Below are the code and all the weights of a small trained network. Each question names an input and a class and asks about switching units off, where a switched-off unit gives its printed mean instead of its output.

import numpy as np


def w(rows, s, z=0):
    codes = np.array(rows[::2]) - 128.0
    scale = np.full(codes.shape[1], s)
    scale[-1] = z or s
    return codes * scale


def f(y):
    return np.maximum(y, 0)


def log_softmax(a):
    a = a - a.max(-1, keepdims=True)
    return a - np.log(np.exp(a).sum(-1, keepdims=True))


def net(x, mask):
    res = np.array(x, float).reshape(1, 6) / 4 @ E
    y = f(res @ A[0][:, :-1].T + A[0][:, -1])
    res = res + np.where(mask, y, B[0][:, -1]) @ B[0][:, :-1]
    return log_softmax(res[-1] @ U[:, :-1].T + U[:, -1])


A, B = {}, {}
E = w([
[96,105,155,231,125],'x0',
[15,232,133,123,143],'x1',
[145,169,244,218,113],'x2',
[191,163,77,163,11],'x3',
[102,148,232,48,2],'x4',
[151,209,145,117,186],'x5',
],0.0073)
A[0] = w([
[99,172,89,111,42,96],'n1',
[60,124,138,73,228,227],'n2',
[88,60,174,173,135,254],'n3',
[136,109,92,109,89,104],'n4',
[165,249,122,130,86,226],'n5',
[2,220,164,124,162,155],'n6',
[160,113,134,146,75,169],'n7',
[80,170,196,122,103,73],'n8',
[73,68,174,172,115,183],'n9',
[94,82,163,133,50,147],'n10',
[154,100,32,70,85,45],'n11',
[129,100,40,186,189,98],'n12',
[164,130,77,1,194,103],'n13',
[129,106,64,223,185,178],'n14',
[100,164,167,110,221,231],'n15',
[161,109,152,196,110,129],'n16',
[204,163,133,154,115,192],'n17',
[119,135,194,127,74,248],'n18',
[160,167,177,43,131,139],'n19',
[89,171,217,142,112,98],'n20',
[141,165,106,162,234,133],'n21',
],0.01,0.005)
B[0] = w([
[119,154,121,112,41,193],'n1',
[110,124,100,233,194,245],'n2',
[196,154,133,133,154,228],'n3',
[135,108,136,88,131,171],'n4',
[97,226,154,202,108,242],'n5',
[65,138,2,94,149,254],'n6',
[134,117,167,132,109,196],'n7',
[122,183,85,111,139,194],'n8',
[191,144,130,106,159,204],'n9',
[196,118,133,99,93,211],'n10',
[135,66,163,31,133,215],'n11',
[171,184,103,60,222,227],'n12',
[23,71,170,170,166,238],'n13',
[118,237,96,150,189,247],'n14',
[109,107,52,168,179,236],'n15',
[160,115,168,163,153,188],'n16',
[126,144,158,161,159,202],'n17',
[181,167,142,116,114,246],'n18',
[62,135,116,154,125,200],'n19',
[128,190,77,100,146,210],'n20',
[150,135,102,86,201,220],'n21',
],0.0099,0.0084)
U = w([
[107,13,192,31,195,151],'0',
[248,113,200,109,44,15],'1',
[166,187,210,254,112,224],'2',
[170,69,137,19,6,181],'3',
[54,223,79,86,20,139],'4',
[13,14,91,241,166,79],'5',
[154,204,38,122,243,124],'6',
[67,6,118,53,42,2],'7',
],0.0065)

Each question gives the input, the list of numbers given to net, and the class t.
The units are the neurons (one row each of A and B). Each row of codes is followed by its name. A weight is (code - 128) times the scale printed after its matrix; where a second scale follows, it is the last column's (A, B and U).
mask holds one flag per neuron, in row order. A switched-off neuron (its flag False) gives its mean, the last column of its row in B, instead of its output. The means were averaged over made-up inputs and are rounded, as every weight is.
A unit's drop is (log p(t) with every unit on - log p(t) with that unit switched off) / (log p(t) with every unit on - log p(t) with every unit switched off).
The circuit of an input: a set's keep is (log p(t) with only the set's units on - log p(t) with every unit switched off) / (log p(t) with every unit on - log p(t) with every unit switched off). Starting from the 12 units with the biggest drops (on a tie, the unit counted first), units are removed one at a time, each time the one whose removal leaves the highest keep (on an exact tie, the one counted first), for as long as the keep stays at least 0.8.
units of the circuit, in order: the units of the circuit, biggest drop first
top k neurons: the k neurons with the biggest drops, biggest first
drop when u is switched off: that unit's drop, to one decimal
input [3,-1,8,7,-7,6], class 2: units of the circuit, in order	n6
input [-1,-4,1,7,8,-5], class 1: units of the circuit, in order	n6; n10
input [-6,-8,-1,7,2,4], class 3: units of the circuit, in order	n11; n14
input [-8,-1,6,1,4,3], class 2: units of the circuit, in order	n5; n12
input [-4,-8,7,8,7,-2], class 1: top 3 neurons	n10; n2; n14
input [-5,-2,-8,1,-3,7], class 0: units of the circuit, in order	n13; n11
input [2,-5,-4,-1,6,6], class 2: units of the circuit, in order	n6; n12
input [0,-3,7,5,3,-5], class 1: units of the circuit, in order	n10; n2; n14
input [-8,8,-6,2,-2,-7], class 5: top 2 neurons	n13; n2
input [3,2,0,7,5,2], class 4: top 2 neurons	n1; n2
input [-2,-5,-8,2,-7,-6], class 0: top 2 neurons	n11; n13
input [4,-7,7,-6,-2,-5], class 2: top 2 neurons	n6; n16
input [-6,-8,-7,-8,-1,8], class 5: drop when n13 is switched off	0.3
input [-8,-3,-1,-6,1,3], class 5: drop when n14 is switched off	0.0
input [-1,8,-8,-1,6,-3], class 4: units of the circuit, in order	n1
input [-2,-8,-1,4,8,-5], class 3: drop when n6 is switched off	-0.1
